Here is a tiny trained network, its code and every weight. The questions are about switching its units off for an input and a target symbol, where a switched-off unit gives its printed mean instead of its output.

import numpy as np


def w(rows, s, z=0):
    codes = np.array(rows[::2]) - 128.0
    scale = np.full(codes.shape[1], s)
    scale[-1] = z or s
    return codes * scale


def f(y):
    return y / 2 * (1 + np.tanh(0.7978845608 * (y + 0.044715 * y**3)))


def softmax(a):
    e = np.exp(a - a.max(-1, keepdims=True))
    return e / e.sum(-1, keepdims=True)


def log_softmax(a):
    a = a - a.max(-1, keepdims=True)
    return a - np.log(np.exp(a).sum(-1, keepdims=True))


def net(x, mask):
    ids = ['ΔΠαηθλμξφω'.index(c) for c in x.split()]
    T = len(ids)
    res = E[ids] + P[:T]
    u = 0
    for l in range(2):
        q, k, v = (res @ M[l].T for M in (Q, K, V))
        z = softmax(np.where(np.tri(T) > 0, q @ k.T / 3**0.5, -1e9)) @ v
        res = res + np.where(mask[u], z, O[l][:, -1]) @ O[l][:, :-1]
        u += 1
        y = f(res @ A[l][:, :-1].T + A[l][:, -1])
        res = res + np.where(mask[u : u + 8], y, B[l][:, -1]) @ B[l][:, :-1]
        u += 8
    return log_softmax(res[-1] @ U[:, :-1].T + U[:, -1])


Q, K, V, O, A, B = {}, {}, {}, {}, {}, {}
E = w([
[123,171,128,108,170,117],'Δ',
[96,144,148,122,85,134],'Π',
[71,153,140,198,125,155],'α',
[95,113,127,139,118,125],'η',
[120,122,91,190,122,179],'θ',
[139,144,159,171,151,156],'λ',
[156,153,144,106,153,132],'μ',
[143,166,108,46,75,125],'ξ',
[51,164,167,136,77,110],'φ',
[118,78,5,153,165,151],'ω',
],0.018)
P = w([
[176,189,103,197,82,124],'0',
[43,153,125,63,152,241],'1',
[85,54,138,112,142,58],'2',
[130,138,104,168,142,135],'3',
[45,158,99,69,153,255],'4',
[80,52,139,113,138,62],'5',
[126,147,105,172,148,138],'6',
],0.0098)
Q[0] = w([
[55,119,102,33,204,178],'L0H0',
[172,134,96,178,147,5],'L0H0',
[106,102,114,67,101,66],'L0H0',
],0.022)
K[0] = w([
[198,230,3,141,128,62],'L0H0',
[74,10,149,15,212,158],'L0H0',
[106,101,50,34,53,131],'L0H0',
],0.016)
V[0] = w([
[194,53,184,144,63,227],'L0H0',
[139,137,101,13,90,67],'L0H0',
[169,104,254,136,195,143],'L0H0',
],0.0086)
O[0] = w([
[138,31,78,155,107,176,67],'L0H0',
[43,187,154,75,224,124,95],'L0H0',
[124,1,194,165,114,212,2],'L0H0',
],0.0074,0.0043)
A[0] = w([
[147,188,246,214,154,159,104],'L0N0',
[137,148,228,164,100,111,128],'L0N1',
[135,128,180,212,130,85,26],'L0N2',
[109,166,160,237,216,161,94],'L0N3',
[76,118,139,72,152,234,6],'L0N4',
[64,129,128,108,58,122,1],'L0N5',
[158,99,111,146,123,34,124],'L0N6',
[194,169,144,97,80,139,60],'L0N7',
],0.012,0.006)
B[0] = w([
[179,173,175,149,190,129,254],'L0N0',
[126,65,187,137,103,96,205],'L0N1',
[61,115,158,92,247,88,145],'L0N2',
[82,54,41,151,98,54,218],'L0N3',
[68,88,192,125,208,153,200],'L0N4',
[195,126,94,106,204,140,176],'L0N5',
[46,38,168,91,171,178,178],'L0N6',
[81,154,181,194,170,144,169],'L0N7',
],0.014,0.0032)
Q[1] = w([
[120,128,170,197,186,149],'L1H0',
[74,211,151,197,148,249],'L1H0',
[193,107,136,78,177,157],'L1H0',
],0.015)
K[1] = w([
[186,136,203,104,149,108],'L1H0',
[147,252,253,120,52,179],'L1H0',
[161,122,143,120,228,190],'L1H0',
],0.013)
V[1] = w([
[103,124,63,184,128,145],'L1H0',
[51,143,137,235,79,81],'L1H0',
[60,174,175,114,8,166],'L1H0',
],0.012)
O[1] = w([
[76,65,80,146,92,183,146],'L1H0',
[95,88,53,132,105,56,254],'L1H0',
[237,106,84,2,96,91,57],'L1H0',
],0.0089,0.0078)
A[1] = w([
[129,129,159,119,102,78,201],'L1N0',
[140,142,100,177,102,104,1],'L1N1',
[202,131,100,196,117,133,102],'L1N2',
[93,86,162,108,149,91,7],'L1N3',
[116,167,171,125,6,105,153],'L1N4',
[145,66,189,134,134,131,110],'L1N5',
[187,95,141,80,177,167,96],'L1N6',
[124,117,142,166,67,86,189],'L1N7',
],0.02,0.0076)
B[1] = w([
[96,137,86,174,112,155,199],'L1N0',
[94,155,90,90,124,214,185],'L1N1',
[153,95,111,111,197,155,178],'L1N2',
[188,147,189,82,138,162,223],'L1N3',
[149,116,255,113,79,167,161],'L1N4',
[73,150,100,140,75,141,160],'L1N5',
[137,92,129,160,125,102,163],'L1N6',
[167,123,162,111,132,66,248],'L1N7',
],0.022,0.013)
U = w([
[92,132,207,177,154,45,137],'Δ',
[126,65,120,89,85,72,224],'Π',
[209,76,141,137,79,206,66],'α',
[222,127,107,196,175,129,234],'η',
[202,112,85,98,88,201,143],'θ',
[92,83,115,200,76,171,186],'λ',
[64,99,195,95,166,204,2],'μ',
[159,142,156,34,171,74,21],'ξ',
[73,247,84,93,154,60,190],'φ',
[214,254,77,97,59,221,98],'ω',
],0.0061,0.0059)

Each question gives the input, a string of symbols that net reads in full, and the target symbol t.
The units are the heads (3 rows each of Q, K, V and O) and the neurons (one row each of A and B). Each row of codes is followed by its name. A weight is (code - 128) times the scale printed after its matrix; where a second scale follows, it is the last column's (O, A, B and U).
mask holds one flag per unit, layer by layer, with each layer's heads first. A switched-off unit (its flag False) gives its mean, the last column of its rows in O or B, instead of its output. The means were averaged over made-up inputs and are rounded, as every weight is.
A unit's drop is (log p(t) with every unit on - log p(t) with that unit switched off) / (log p(t) with every unit on - log p(t) with every unit switched off).
The circuit of an input: a set's keep is (log p(t) with only the set's units on - log p(t) with every unit switched off) / (log p(t) with every unit on - log p(t) with every unit switched off). Starting from the 12 units with the biggest drops (on a tie, the unit counted first), units are removed one at a time, each time the one whose removal leaves the highest keep (on an exact tie, the one counted first), for as long as the keep stays at least 0.8.
units of the circuit, in order: the units of the circuit, biggest drop first
unit that matters most: the unit with the biggest drop
k most important neurons: the k neurons with the biggest drops, biggest first
k most important neurons of layer l: the k neurons of layer l with the biggest drops, biggest first
input φ ξ φ η η μ ξ, target ω: units of the circuit, in order => (L1H0, L1N7, L0N3)
input Π μ φ ξ μ μ, target φ: 2 most important neurons of layer 1 => (L1N3, L1N4)
input φ μ φ Π, target α: 4 most important neurons => (L1N4, L0N4, L0N2, L0N6)
input η λ φ ξ α φ, target ξ: 2 most important neurons of layer 1 => (L1N3, L1N7)
input θ μ Δ, target Π: 2 most important neurons => (L0N4, L0N0)
input μ μ λ ω ξ Π, target φ: units of the circuit, in order => (L0H0)
input α ξ η ω φ, target α: units of the circuit, in order => (L0H0, L1N4)
input φ λ ω μ μ η, target μ: units of the circuit, in order => (L1H0, L1N3)
input ξ ω φ, target μ: units of the circuit, in order => (L1H0, L0N5)
input μ ξ μ ω, target λ: 4 most important neurons of layer 0 => (L0N7, L0N6, L0N0, L0N4)
input ξ μ μ η θ, target ξ: 3 most important neurons of layer 1 => (L1N3, L1N0, L1N1)
input λ μ λ ω Π, target λ: units of the circuit, in order => (L0H0, L0N4, L1N5)
input Δ μ φ θ φ, target Δ: 4 most important neurons => (L0N5, L0N3, L1N6, L0N4)
input θ ξ λ α, target ξ: 2 most important neurons of layer 0 => (L0N3, L0N2)
input μ μ λ, target Δ: 4 most important neurons => (L1N7, L0N2, L0N0, L1N5)
input μ φ λ μ ξ, target μ: units of the circuit, in order => (L0N4, L0H0)
input λ μ μ λ φ μ ξ, target ω: 2 most important neurons of layer 1 => (L1N7, L1N4)
input μ μ ω μ μ ξ Δ, target φ: 2 most important neurons of layer 0 => (L0N5, L0N4)
input Δ μ φ, target ω: units of the circuit, in order => (L1N3, L1N0, L1H0)
input ω ω φ, target μ: 3 most important neurons => (L0N6, L0N3, L1N7)
input ω ξ μ μ λ, target ω: 2 most important neurons of layer 1 => (L1N7, L1N6)
input θ ω μ λ φ, target θ: 2 most important neurons => (L0N5, L0N0)
input φ α φ μ ξ λ, target Δ: units of the circuit, in order => (L0N2, L1H0, L1N1)
input α Π Δ ω θ, target α: unit that matters most => L0H0
input μ μ ξ, target φ: unit that matters most => L0H0
input φ φ μ φ φ μ μ, target η: 4 most important neurons of layer 0 => (L0N0, L0N6, L0N4, L0N2)
input α μ μ η, target Π: 4 most important neurons => (L1N7, L1N3, L0N5, L0N4)
input μ ξ Π, target φ: 3 most important neurons => (L0N5, L1N3, L0N1)
input μ μ μ, target λ: unit that matters most => L1H0
